[[123 124 157 137 116]
 [126 122 108 131 142]
 [132 134 109 129 134]
 [155 127 115 127 143]
 [118 127 124 128 128]
 [133 120 111 117 144]
 [120 135 115 136 127]
 [112 132 138 131 115]]
->
[[116 137 157 124 123]
 [142 131 108 122 126]
 [134 129 109 134 132]
 [143 127 115 127 155]
 [128 128 124 127 118]
 [144 117 111 120 133]
 [127 136 115 135 120]
 [115 131 138 132 112]]

[[150 143]
 [141 138]
 [133 132]
 [141 127]
 [129 122]]
->
[[143 150]
 [138 141]
 [132 133]
 [127 141]
 [122 129]]

[[131 124 131 130 128 131 126 125]
 [129 126 129 129 129 130 127 126]
 [115 144 116 119 126 112 137 142]
 [122 136 122 124 127 120 132 135]
 [131 124 131 130 129 132 126 125]
 [147 104 145 141 132 151 115 107]
 [138 116 137 135 130 140 121 117]
 [135 120 134 132 129 136 124 120]
 [109 151 111 115 125 106 141 148]
 [110 150 112 116 124 106 140 148]
 [149 102 147 143 132 154 114 105]]
->
[[125 126 131 128 130 131 124 131]
 [126 127 130 129 129 129 126 129]
 [142 137 112 126 119 116 144 115]
 [135 132 120 127 124 122 136 122]
 [125 126 132 129 130 131 124 131]
 [107 115 151 132 141 145 104 147]
 [117 121 140 130 135 137 116 138]
 [120 124 136 129 132 134 120 135]
 [148 141 106 125 115 111 151 109]
 [148 140 106 124 116 112 150 110]
 [105 114 154 132 143 147 102 149]]

[[151 149 125 127]
 [148 112 150 128]]
->
[[127 125 149 151]
 [128 150 112 148]]

[[138 133 123 125 129 126 118 137 119 130 138 119]
 [100 131 134 107 137 149 119 113 107 142 117 148]
 [104 131 134 107 138 148 118 114 104 145 124 144]
 [145 134 122 126 130 123 116 140 117 131 146 113]]
->
[[119 138 130 119 137 118 126 129 125 123 133 138]
 [148 117 142 107 113 119 149 137 107 134 131 100]
 [144 124 145 104 114 118 148 138 107 134 131 104]
 [113 146 131 117 140 116 123 130 126 122 134 145]]

[[113 147 131 138 143 142]
 [130 125 130 124 125 127]
 [127 130 127 131 131 128]
 [118 143 129 131 143 137]
 [125 130 126 135 129 129]
 [141 109 125 122 112 114]
 [137 116 125 124 119 118]
 [116 145 132 132 142 142]
 [137 117 126 124 118 119]
 [118 141 128 136 140 136]
 [107 154 130 144 150 147]]
->
[[142 143 138 131 147 113]
 [127 125 124 130 125 130]
 [128 131 131 127 130 127]
 [137 143 131 129 143 118]
 [129 129 135 126 130 125]
 [114 112 122 125 109 141]
 [118 119 124 125 116 137]
 [142 142 132 132 145 116]
 [119 118 124 126 117 137]
 [136 140 136 128 141 118]
 [147 150 144 130 154 107]]

[[127 133 132 138 132 119 115 133 106 136 137 130 132 135]
 [124 124 104 111 130 136 138 120 139 124 128 125 127 124]
 [135 117 107 117 118 140 138 114 146 131 118 121 120 120]
 [115 140 148 130 136 123 122 137 121 120 141 135 139 131]
 [115 135 116 110 131 118 127 138 140 114 127 130 134 126]
 [132 121 133 139 117 130 132 117 137 128 119 119 120 121]]
->
[[135 132 130 137 136 106 133 115 119 132 138 132 133 127]
 [124 127 125 128 124 139 120 138 136 130 111 104 124 124]
 [120 120 121 118 131 146 114 138 140 118 117 107 117 135]
 [131 139 135 141 120 121 137 122 123 136 130 148 140 115]
 [126 134 130 127 114 140 138 127 118 131 110 116 135 115]
 [121 120 119 119 128 137 117 132 130 117 139 133 121 132]]

[[133 131 130 135 112 129]
 [131 134 134 129 112 129]
 [126 133 131 125 123 129]
 [135 129 135 157 127 108]
 [125 122 125 133 148 120]
 [124 129 125 104 123 145]
 [132 133 129 133 112 131]]
->
[[129 112 135 130 131 133]
 [129 112 129 134 134 131]
 [129 123 125 131 133 126]
 [108 127 157 135 129 135]
 [120 148 133 125 122 125]
 [145 123 104 125 129 124]
 [131 112 133 129 133 132]]
---
[[134 139 114 134 120 129 135 125 120 133 129 134 125 130 139]
 [119 115 151 124 114 124 108 124 142 129 135 144 149 126 120]
 [134 141 114 134 120 129 135 125 120 133 129 132 125 130 139]
 [128 128 129 128 128 127 129 128 129 128 129 128 128 128 128]]
->
[[134 141 114 134 120 129 135 125 120 133 129 132 125 130 139]
 [134 139 114 134 120 129 135 125 120 133 129 134 125 130 139]
 [128 128 129 128 128 127 129 128 129 128 129 128 128 128 128]
 [119 115 151 124 114 124 108 124 142 129 135 144 149 126 120]]

[[135 120 120 119 129 124 121 120 121 133]
 [135 122 122 121 132 125 122 122 121 132]
 [132 131 131 128 120 134 133 127 126 119]
 [136 121 118 119 130 125 121 124 122 132]
 [128 132 131 131 122 133 136 131 122 119]
 [126 133 130 133 119 137 134 132 124 119]
 [132 123 124 122 139 121 122 124 113 133]
 [133 125 129 124 151 110 116 133 125 142]
 [140 113 120 125 114 132 127 124 130 124]]
->
[[126 133 130 133 119 137 134 132 124 119]
 [128 132 131 131 122 133 136 131 122 119]
 [132 131 131 128 120 134 133 127 126 119]
 [133 125 129 124 151 110 116 133 125 142]
 [132 123 124 122 139 121 122 124 113 133]
 [135 122 122 121 132 125 122 122 121 132]
 [136 121 118 119 130 125 121 124 122 132]
 [135 120 120 119 129 124 121 120 121 133]
 [140 113 120 125 114 132 127 124 130 124]]

[[128 117 121 150 127 145 117 123]
 [138 116 130 133 115 136 115 117]
 [139 136 118 120 121 132 112 108]
 [124 138 125 119 143 132 141 149]
 [127 125 145 114 125 112 142 141]
 [140 130 133 112 112 119 119 112]
 [121 124 142 126 129 114 143 141]
 [139 110 143 125 112 128 124 128]]
->
[[124 138 125 119 143 132 141 149]
 [139 136 118 120 121 132 112 108]
 [140 130 133 112 112 119 119 112]
 [127 125 145 114 125 112 142 141]
 [121 124 142 126 129 114 143 141]
 [128 117 121 150 127 145 117 123]
 [138 116 130 133 115 136 115 117]
 [139 110 143 125 112 128 124 128]]

[[103 103]
 [143 142]
 [119 119]
 [153 149]
 [135 133]
 [122 122]
 [141 139]
 [135 134]
 [124 123]
 [150 150]]
->
[[150 150]
 [153 149]
 [143 142]
 [141 139]
 [135 134]
 [135 133]
 [124 123]
 [122 122]
 [119 119]
 [103 103]]

[[119 142]
 [134 117]
 [104 140]
 [123 132]
 [125 131]
 [131 127]
 [132 121]
 [113 144]]
->
[[113 144]
 [119 142]
 [104 140]
 [123 132]
 [125 131]
 [131 127]
 [132 121]
 [134 117]]

[[115 126 128]
 [102 151 114]
 [114 102 127]
 [122 127 155]]
->
[[102 151 114]
 [122 127 155]
 [115 126 128]
 [114 102 127]]

[[133 127 133 133 130 129 126]
 [111 143 127 139 122 142 128]
 [131 121 136 124 106 124 123]
 [130 132 128 124 125 130 134]
 [136 129 131 124 111 132 128]
 [134 131 133 133 132 134 124]]
->
[[111 143 127 139 122 142 128]
 [130 132 128 124 125 130 134]
 [134 131 133 133 132 134 124]
 [136 129 131 124 111 132 128]
 [133 127 133 133 130 129 126]
 [131 121 136 124 106 124 123]]
